Below is a small trained network, with its code and all its weights. Each question gives an input and a target symbol and asks what happens when units are switched off, that is, made to give their printed mean instead of their output.

import numpy as np


def w(rows, s, z=0):
    codes = np.array(rows[::2]) - 128.0
    scale = np.full(codes.shape[1], s)
    scale[-1] = z or s
    return codes * scale


def norm(h):
    return h / np.sqrt((h * h).mean(-1, keepdims=True) + 1e-5)


def f(y):
    return y / 2 * (1 + np.tanh(0.7978845608 * (y + 0.044715 * y**3)))


def softmax(a):
    e = np.exp(a - a.max(-1, keepdims=True))
    return e / e.sum(-1, keepdims=True)


def log_softmax(a):
    a = a - a.max(-1, keepdims=True)
    return a - np.log(np.exp(a).sum(-1, keepdims=True))


def net(x, mask):
    ids = ['Ξαβγδηθλ'.index(c) for c in x.split()]
    T = len(ids)
    res = E[ids] + P[:T]
    u = 0
    for l in range(3):
        r = norm(res)
        for j in range(2):
            rows = slice(3 * j, 3 * j + 3)
            q, k, v = (r @ M[l][rows].T for M in (Q, K, V))
            z = softmax(np.where(np.tri(T) > 0, q @ k.T / 3**0.5, -1e9)) @ v
            o = O[l][rows]
            res = res + np.where(mask[u + j], z, o[:, -1]) @ o[:, :-1]
        u += 2
        y = f(norm(res) @ A[l][:, :-1].T + A[l][:, -1])
        res = res + np.where(mask[u : u + 4], y, B[l][:, -1]) @ B[l][:, :-1]
        u += 4
    return log_softmax(norm(res)[-1] @ U[:, :-1].T + U[:, -1])


Q, K, V, O, A, B = {}, {}, {}, {}, {}, {}
E = w([
[122,119,160,112,87,71],'Ξ',
[37,121,144,97,134,115],'α',
[73,127,57,137,114,137],'β',
[79,121,145,71,180,140],'γ',
[84,2,108,174,40,135],'δ',
[148,147,110,74,135,151],'η',
[134,68,99,158,215,99],'θ',
[234,118,33,153,95,119],'λ',
],0.0046)
P = w([
[103,160,84,114,108,58],'0',
[54,93,53,90,53,57],'1',
[84,88,84,75,90,87],'2',
[110,71,105,82,108,132],'3',
[131,66,140,108,116,184],'4',
[145,38,163,134,132,208],'5',
[155,5,204,131,118,252],'6',
],0.0022)
Q[0] = w([
[181,153,125,106,135,189],'0.h1',
[152,253,152,177,180,77],'0.h1',
[152,115,109,79,138,122],'0.h1',
[63,19,128,116,69,152],'0.h2',
[114,50,155,80,99,123],'0.h2',
[119,154,117,183,96,129],'0.h2',
],0.0074)
K[0] = w([
[102,93,159,199,142,72],'0.h1',
[31,174,53,99,62,49],'0.h1',
[145,48,107,186,104,143],'0.h1',
[189,95,131,133,209,255],'0.h2',
[120,101,131,165,149,239],'0.h2',
[126,159,130,62,164,95],'0.h2',
],0.0059)
V[0] = w([
[99,125,234,116,171,76],'0.h1',
[132,111,26,47,202,252],'0.h1',
[86,88,113,212,246,118],'0.h1',
[163,107,180,68,145,101],'0.h2',
[102,145,74,204,154,98],'0.h2',
[199,73,182,86,172,101],'0.h2',
],0.0045)
O[0] = w([
[59,190,28,185,115,159,49],'0.h1',
[135,131,198,17,68,26,229],'0.h1',
[103,172,205,219,96,45,2],'0.h1',
[107,131,53,132,139,96,135],'0.h2',
[172,155,252,187,165,143,137],'0.h2',
[86,115,39,140,166,4,63],'0.h2',
],0.0038,0.00092)
A[0] = w([
[150,203,119,134,44,110,247],'0.n1',
[153,116,197,106,160,107,79],'0.n2',
[149,190,120,130,111,121,130],'0.n3',
[114,254,120,51,179,103,112],'0.n4',
],0.0042,0.0013)
B[0] = w([
[125,97,198,135,199,2,194],'0.n1',
[147,151,156,154,133,196,182],'0.n2',
[133,104,136,172,133,96,3],'0.n3',
[76,49,167,213,5,86,96],'0.n4',
],0.0032,0.00055)
Q[1] = w([
[149,138,60,165,150,153],'1.h1',
[163,178,122,169,163,154],'1.h1',
[160,93,102,127,167,154],'1.h1',
[152,214,96,83,113,206],'1.h2',
[127,79,33,30,89,163],'1.h2',
[107,26,52,3,65,114],'1.h2',
],0.0049)
K[1] = w([
[91,178,120,79,96,123],'1.h1',
[115,187,112,141,95,115],'1.h1',
[87,147,162,115,91,169],'1.h1',
[187,64,131,215,112,88],'1.h2',
[99,147,153,229,150,104],'1.h2',
[68,191,152,254,178,143],'1.h2',
],0.0047)
V[1] = w([
[95,134,147,101,110,168],'1.h1',
[105,138,132,100,156,171],'1.h1',
[73,3,57,151,164,183],'1.h1',
[191,25,87,123,64,125],'1.h2',
[193,208,94,122,203,132],'1.h2',
[138,101,113,128,179,179],'1.h2',
],0.0034)
O[1] = w([
[151,150,108,145,115,112,151],'1.h1',
[139,133,125,151,110,101,135],'1.h1',
[120,167,253,166,92,78,253],'1.h1',
[96,127,132,153,183,49,188],'1.h2',
[92,57,98,128,82,128,28],'1.h2',
[139,111,160,146,100,73,132],'1.h2',
],0.004,0.0018)
A[1] = w([
[107,81,103,118,155,126,140],'1.n1',
[64,158,122,127,2,137,77],'1.n2',
[121,86,152,172,171,195,40],'1.n3',
[179,163,59,159,129,141,3],'1.n4',
],0.0048,0.0022)
B[1] = w([
[124,160,50,86,157,136,205],'1.n1',
[210,197,82,119,116,34,248],'1.n2',
[88,147,172,54,143,180,72],'1.n3',
[139,4,148,182,119,137,2],'1.n4',
],0.0033,0.0009)
Q[2] = w([
[102,66,209,66,96,94],'2.h1',
[78,205,165,97,2,95],'2.h1',
[107,75,186,60,158,152],'2.h1',
[99,212,140,228,132,147],'2.h2',
[147,213,145,70,225,145],'2.h2',
[128,50,111,187,139,171],'2.h2',
],0.0069)
K[2] = w([
[223,74,145,111,184,173],'2.h1',
[136,6,163,107,255,93],'2.h1',
[216,55,118,144,98,173],'2.h1',
[212,105,157,75,82,104],'2.h2',
[83,2,93,156,57,137],'2.h2',
[170,242,98,119,79,122],'2.h2',
],0.0061)
V[2] = w([
[16,128,172,86,75,178],'2.h1',
[137,57,166,149,79,96],'2.h1',
[185,130,82,142,41,160],'2.h1',
[92,4,120,163,43,138],'2.h2',
[2,146,102,35,100,111],'2.h2',
[130,95,156,86,194,170],'2.h2',
],0.0047)
O[2] = w([
[41,220,96,93,2,95,111],'2.h1',
[156,98,75,200,106,128,180],'2.h1',
[211,78,148,97,70,170,113],'2.h1',
[98,47,96,184,8,107,145],'2.h2',
[246,194,106,206,98,145,254],'2.h2',
[193,138,112,86,152,39,65],'2.h2',
],0.0046,0.0021)
A[2] = w([
[238,3,155,118,180,184,18],'2.n1',
[208,115,239,131,76,57,1],'2.n2',
[206,112,76,93,83,202,217],'2.n3',
[44,237,113,130,99,83,121],'2.n4',
],0.0037,0.0034)
B[2] = w([
[240,173,73,241,55,151,134],'2.n1',
[191,166,254,117,50,15,115],'2.n2',
[29,111,114,126,129,154,253],'2.n3',
[195,65,105,172,122,134,173],'2.n4',
],0.0046,0.0026)
U = w([
[66,89,51,167,194,204,255],'Ξ',
[142,228,111,171,126,168,69],'α',
[139,172,243,93,110,212,156],'β',
[155,200,61,137,91,42,47],'γ',
[74,68,156,195,51,131,177],'δ',
[129,87,97,2,100,94,163],'η',
[94,115,187,163,204,50,141],'θ',
[241,29,121,141,162,167,17],'λ',
],0.0068,0.0018)

Each question gives the input, a string of symbols that net reads in full, and the target symbol t.
The units are the heads (3 rows each of Q, K, V and O) and the neurons (one row each of A and B). Each row of codes is followed by its name. A weight is (code - 128) times the scale printed after its matrix; where a second scale follows, it is the last column's (O, A, B and U).
mask holds one flag per unit, layer by layer, with each layer's heads first. A switched-off unit (its flag False) gives its mean, the last column of its rows in O or B, instead of its output. The means were averaged over made-up inputs and are rounded, as every weight is.
A unit's drop is (log p(t) with every unit on - log p(t) with that unit switched off) / (log p(t) with every unit on - log p(t) with every unit switched off).
The circuit of an input: a set's keep is (log p(t) with only the set's units on - log p(t) with every unit switched off) / (log p(t) with every unit on - log p(t) with every unit switched off). Starting from the 12 units with the biggest drops (on a tie, the unit counted first), units are removed one at a time, each time the one whose removal leaves the highest keep (on an exact tie, the one counted first), for as long as the keep stays at least 0.8.
units of the circuit, in order: the units of the circuit, biggest drop first
top k neurons: the k neurons with the biggest drops, biggest first
top k neurons in layer l: the k neurons of layer l with the biggest drops, biggest first
drop when u is switched off: that unit's drop, to one decimal
input Ξ α δ λ β δ γ, target δ: units of the circuit, in order => (2.h2)
input λ Ξ β, target λ: units of the circuit, in order => (0.h1; 2.h1)
input β η Ξ θ γ η α, target η: units of the circuit, in order => (0.h2; 0.h1)
input γ γ η Ξ θ η, target θ: units of the circuit, in order => (0.h1; 2.h1)
input Ξ δ Ξ, target δ: units of the circuit, in order => (2.h2; 1.h1; 0.h1)
input λ Ξ λ, target λ: units of the circuit, in order => (2.h1; 0.h1)
input θ η η γ β γ, target η: units of the circuit, in order => (0.h1; 1.h1)
input β Ξ α η γ Ξ, target γ: units of the circuit, in order => (2.h2; 0.h2)
input Ξ δ β, target δ: units of the circuit, in order => (2.h2; 1.h1; 0.h1)
input Ξ Ξ β θ β γ γ, target δ: units of the circuit, in order => (0.h1; 1.h2; 2.h2)
input β γ β γ α Ξ δ, target Ξ: top 2 neurons in layer 2 => (2.n3; 2.n2)
input η α Ξ α η θ α, target θ: units of the circuit, in order => (2.h1; 0.h1)
input θ η η Ξ α η Ξ, target η: units of the circuit, in order => (0.h1; 0.h2)
input λ η λ η, target λ: units of the circuit, in order => (2.h1)
input η Ξ γ β, target γ: units of the circuit, in order => (2.h2; 0.h1)
input Ξ γ α, target γ: top 2 neurons => (1.n2; 2.n3)
input θ λ δ, target λ: top 2 neurons in layer 2 => (2.n1; 2.n3)
input Ξ Ξ Ξ Ξ η, target Ξ: top 2 neurons in layer 1 => (1.n2; 1.n1)
input η Ξ η α Ξ λ β, target λ: units of the circuit, in order => (2.h1; 0.h1)
input α Ξ β, target β: top neuron => (1.n2)
input θ β θ γ Ξ λ γ, target λ: drop when 1.n4 is switched off => 0.0
input β Ξ Ξ α η Ξ β, target η: drop when 2.h2 is switched off => 0.1
input δ η β, target θ: drop when 1.n3 is switched off => 0.1
input α η λ δ, target λ: drop when 1.h2 is switched off => -0.2
input Ξ α β Ξ, target β: top 2 neurons => (1.n2; 0.n4)
